Here is a tiny trained network, its code and every weight. The questions are about switching its units off for an input and a target symbol, where a switched-off unit gives its printed mean instead of its output.

import numpy as np


def w(rows, s, z=0):
    codes = np.array(rows[::2]) - 128.0
    scale = np.full(codes.shape[1], s)
    scale[-1] = z or s
    return codes * scale


def norm(h):
    return h / np.sqrt((h * h).mean(-1, keepdims=True) + 1e-5)


def f(y):
    return np.maximum(y, 0)


def softmax(a):
    e = np.exp(a - a.max(-1, keepdims=True))
    return e / e.sum(-1, keepdims=True)


def log_softmax(a):
    a = a - a.max(-1, keepdims=True)
    return a - np.log(np.exp(a).sum(-1, keepdims=True))


def net(x, mask):
    ids = ['ΔΘΣΦΩαεζηλτψ'.index(c) for c in x.split()]
    T = len(ids)
    res = E[ids] + P[:T]
    u = 0
    for l in range(3):
        q, k, v = (norm(res) @ M[l].T for M in (Q, K, V))
        z = softmax(np.where(np.tri(T) > 0, q @ k.T / 2**0.5, -1e9)) @ v
        res = res + np.where(mask[u], z, O[l][:, -1]) @ O[l][:, :-1]
        u += 1
        y = f(norm(res) @ A[l][:, :-1].T + A[l][:, -1])
        res = res + np.where(mask[u : u + 4], y, B[l][:, -1]) @ B[l][:, :-1]
        u += 4
    return log_softmax(norm(res)[-1] @ U[:, :-1].T + U[:, -1])


Q, K, V, O, A, B = {}, {}, {}, {}, {}, {}
E = w([
[226,41,140,154,190,138,81,140,97,115,94,149],'Δ',
[120,43,83,18,149,149,117,87,99,126,103,52],'Θ',
[110,154,9,191,56,127,72,172,203,19,167,60],'Σ',
[207,132,106,199,134,235,157,35,71,34,134,89],'Φ',
[107,104,166,178,14,152,66,66,49,107,123,47],'Ω',
[151,133,131,174,97,52,166,74,232,146,103,119],'α',
[84,94,86,77,103,155,181,140,96,63,73,192],'ε',
[232,162,34,151,163,95,127,192,115,147,137,78],'ζ',
[90,166,131,80,217,148,152,127,135,163,165,142],'η',
[136,37,137,122,124,103,210,191,83,91,206,47],'λ',
[17,76,126,162,131,17,71,153,47,65,83,116],'τ',
[86,210,171,136,224,97,109,61,83,46,109,38],'ψ',
],0.012)
P = w([
[85,173,253,73,127,138,108,146,229,109,149,173],'0',
[81,103,62,123,176,68,174,132,129,155,99,63],'1',
[87,115,65,120,174,65,163,121,121,159,100,53],'2',
[88,116,52,123,183,54,175,114,117,146,96,70],'3',
[79,117,67,131,191,78,185,115,115,144,83,59],'4',
[80,109,51,117,179,60,184,113,93,138,83,65],'5',
[92,114,49,116,184,63,178,116,109,129,79,66],'6',
[88,117,60,132,184,52,184,106,95,136,87,61],'7',
[76,121,75,117,166,65,176,101,91,136,68,66],'8',
[88,114,59,124,167,62,182,88,78,119,70,69],'9',
],0.0054)
Q[0] = w([
[113,94,25,115,173,93,174,59,116,120,47,5],'L0H0',
[111,81,23,135,194,86,208,3,68,27,66,11],'L0H0',
],0.0051)
K[0] = w([
[130,133,254,137,86,148,122,170,182,117,145,203],'L0H0',
[175,173,231,40,98,167,107,157,168,52,189,214],'L0H0',
],0.0068)
V[0] = w([
[96,92,109,159,92,28,150,159,109,163,185,66],'L0H0',
[212,91,141,104,2,128,53,114,147,155,72,202],'L0H0',
],0.0039)
O[0] = w([
[6,119,78,122,153,108,141,157,167,185,136,107,99],'L0H0',
[157,135,89,91,112,166,99,105,151,149,173,68,254],'L0H0',
],0.012,0.00082)
A[0] = w([
[138,133,98,176,126,141,64,135,38,218,51,64,4],'L0N0',
[111,193,86,66,187,110,209,246,128,121,151,122,117],'L0N1',
[115,183,91,181,173,118,120,168,149,128,99,202,95],'L0N2',
[129,126,222,1,249,158,119,104,145,191,32,49,71],'L0N3',
],0.0036,0.0011)
B[0] = w([
[93,126,103,150,210,158,90,147,125,152,132,100,216],'L0N0',
[198,219,156,95,120,98,128,115,59,143,103,88,253],'L0N1',
[100,121,98,179,161,128,83,145,84,150,131,195,175],'L0N2',
[136,93,83,133,128,81,120,161,99,72,254,153,221],'L0N3',
],0.0083,0.0025)
Q[1] = w([
[165,83,56,193,178,27,144,30,109,37,138,65],'L1H0',
[134,107,18,136,152,1,139,135,82,67,68,25],'L1H0',
],0.0064)
K[1] = w([
[205,157,253,100,60,187,45,128,159,79,156,206],'L1H0',
[148,158,214,89,75,139,123,170,147,75,168,186],'L1H0',
],0.0078)
V[1] = w([
[20,165,176,133,117,155,107,97,121,71,3,132],'L1H0',
[179,219,116,229,107,120,117,124,64,124,132,37],'L1H0',
],0.0046)
O[1] = w([
[99,101,123,92,176,254,159,139,107,58,110,79,4],'L1H0',
[125,157,134,33,148,109,170,160,80,155,220,144,163],'L1H0',
],0.0092,0.0034)
A[1] = w([
[149,93,188,225,116,69,115,197,75,80,54,217,8],'L1N0',
[76,22,143,131,148,55,177,38,203,93,180,141,131],'L1N1',
[58,192,106,168,3,68,202,136,95,74,90,111,92],'L1N2',
[114,166,113,120,2,74,52,43,44,177,116,88,177],'L1N3',
],0.004,0.0016)
B[1] = w([
[107,61,76,71,174,113,95,78,168,155,162,191,169],'L1N0',
[100,190,162,70,107,156,99,2,111,117,62,84,252],'L1N1',
[122,80,176,142,158,122,164,215,184,83,147,136,216],'L1N2',
[134,234,160,95,144,190,112,162,75,124,87,134,249],'L1N3',
],0.0072,0.0042)
Q[2] = w([
[98,184,70,92,200,2,167,89,49,47,70,74],'L2H0',
[173,166,95,118,222,19,77,68,67,39,85,56],'L2H0',
],0.0073)
K[2] = w([
[190,192,206,79,91,167,61,159,143,60,201,201],'L2H0',
[202,123,254,74,63,163,82,107,178,67,187,171],'L2H0',
],0.0083)
V[2] = w([
[136,24,63,103,136,149,96,218,124,130,157,147],'L2H0',
[103,117,127,95,101,92,92,89,3,43,120,119],'L2H0',
],0.0044)
O[2] = w([
[182,161,172,145,235,136,78,74,34,177,124,83,2],'L2H0',
[94,104,158,51,129,166,254,79,231,221,94,76,119],'L2H0',
],0.0082,0.0052)
A[2] = w([
[88,168,108,119,93,96,167,145,90,230,200,198,141],'L2N0',
[121,83,92,132,166,200,92,195,27,129,193,142,64],'L2N1',
[161,110,154,138,178,117,186,94,169,62,133,103,253],'L2N2',
[203,164,159,105,53,99,1,84,107,156,181,166,127],'L2N3',
],0.0056,0.0027)
B[2] = w([
[102,120,121,184,81,254,145,22,116,119,114,230,236],'L2N0',
[99,134,229,163,133,131,65,113,226,79,192,164,168],'L2N1',
[197,137,142,171,73,105,59,157,133,178,174,162,253],'L2N2',
[69,97,43,141,165,153,177,202,124,193,52,139,193],'L2N3',
],0.0077,0.0041)
U = w([
[183,164,76,132,168,132,126,186,83,188,97,111,143],'Δ',
[129,133,138,140,107,101,139,64,176,176,86,119,173],'Θ',
[122,207,190,141,206,85,90,104,106,66,182,71,85],'Σ',
[194,91,210,105,81,95,187,184,80,115,166,89,120],'Φ',
[115,89,90,18,129,162,101,89,108,142,148,67,113],'Ω',
[110,135,65,149,85,128,103,174,152,70,142,120,156],'α',
[192,115,112,204,129,238,138,53,98,88,124,111,46],'ε',
[87,170,116,123,153,129,158,110,89,152,194,191,122],'ζ',
[173,28,147,184,174,101,89,137,105,132,135,188,117],'η',
[24,104,137,161,189,68,133,169,83,144,73,124,3],'λ',
[63,120,156,155,145,244,105,143,98,162,74,68,201],'τ',
[135,99,137,80,168,183,215,180,126,66,40,169,70],'ψ',
],0.011,0.004)

Each question gives the input, a string of symbols that net reads in full, and the target symbol t.
The units are the heads (2 rows each of Q, K, V and O) and the neurons (one row each of A and B). Each row of codes is followed by its name. A weight is (code - 128) times the scale printed after its matrix; where a second scale follows, it is the last column's (O, A, B and U).
mask holds one flag per unit, layer by layer, with each layer's heads first. A switched-off unit (its flag False) gives its mean, the last column of its rows in O or B, instead of its output. The means were averaged over made-up inputs and are rounded, as every weight is.
A unit's drop is (log p(t) with every unit on - log p(t) with that unit switched off) / (log p(t) with every unit on - log p(t) with every unit switched off).
The circuit of an input: a set's keep is (log p(t) with only the set's units on - log p(t) with every unit switched off) / (log p(t) with every unit on - log p(t) with every unit switched off). Starting from the 12 units with the biggest drops (on a tie, the unit counted first), units are removed one at a time, each time the one whose removal leaves the highest keep (on an exact tie, the one counted first), for as long as the keep stays at least 0.8.
units of the circuit, in order: the units of the circuit, biggest drop first
unit that matters most: the unit with the biggest drop
k most important neurons: the k neurons with the biggest drops, biggest first
top k neurons in layer l: the k neurons of layer l with the biggest drops, biggest first
drop when u is switched off: that unit's drop, to one decimal
input ζ η α Θ α α, target ζ: unit that matters most	L1H0
input Θ ε λ Θ η Θ Δ, target Θ: units of the circuit, in order	(L2H0; L0N3; L1H0)
input Δ α Θ, target Δ: units of the circuit, in order	(L1H0; L2N3; L0H0; L1N3)
input Θ ψ Σ λ, target Θ: units of the circuit, in order	(L1H0; L0N3)
input Θ λ α Θ, target Θ: units of the circuit, in order	(L1H0; L2H0; L0N3)
input ζ α Φ α τ Δ α ε ζ ζ, target ζ: units of the circuit, in order	(L1H0; L2N0)
input ψ α ζ α ζ α Σ, target ψ: units of the circuit, in order	(L0H0; L1H0)
input η ζ Σ Θ α, target η: units of the circuit, in order	(L0H0; L1N0)
input Σ ψ α α α λ, target Σ: units of the circuit, in order	(L2H0; L2N1; L1N1)
input η α ζ, target η: 3 most important neurons	(L1N0; L1N3; L1N1)
input η Ω α α α η ζ η α Θ, target η: units of the circuit, in order	(L0H0; L0N3)
input Θ η α Δ ζ, target Θ: 2 most important neurons	(L0N3; L1N1)
input Δ Δ ζ Σ ψ λ τ, target Δ: units of the circuit, in order	(L0H0; L1N3; L2N3)
input Σ η Δ λ η Δ Δ ζ Δ, target Σ: most important neuron	(L2N1)
input Σ α λ α ζ α, target Σ: units of the circuit, in order	(L2H0; L1N1; L1H0)
input Θ α Θ ζ Δ α ζ Σ ζ, target Θ: units of the circuit, in order	(L0N3; L1H0)
input ζ ζ α Θ α Θ ε α η Ω, target ζ: 3 most important neurons	(L0N1; L1N1; L2N0)
input ζ Θ Θ α Θ Φ Φ Θ ζ ε, target ζ: 2 most important neurons	(L0N1; L2N0)
input ζ α ζ ζ ζ ζ Δ τ, target ζ: top 2 neurons in layer 2	(L2N0; L2N3)
input λ ζ α α η, target λ: units of the circuit, in order	(L0H0)
input Ω λ α Φ α, target Ω: drop when L1H0 is switched off	0.4
input ε ζ α, target ε: drop when L0N0 is switched off	0.0
input λ λ α τ Σ, target λ: drop when L0H0 is switched off	0.8
input η ζ α η, target η: drop when L0H0 is switched off	0.7
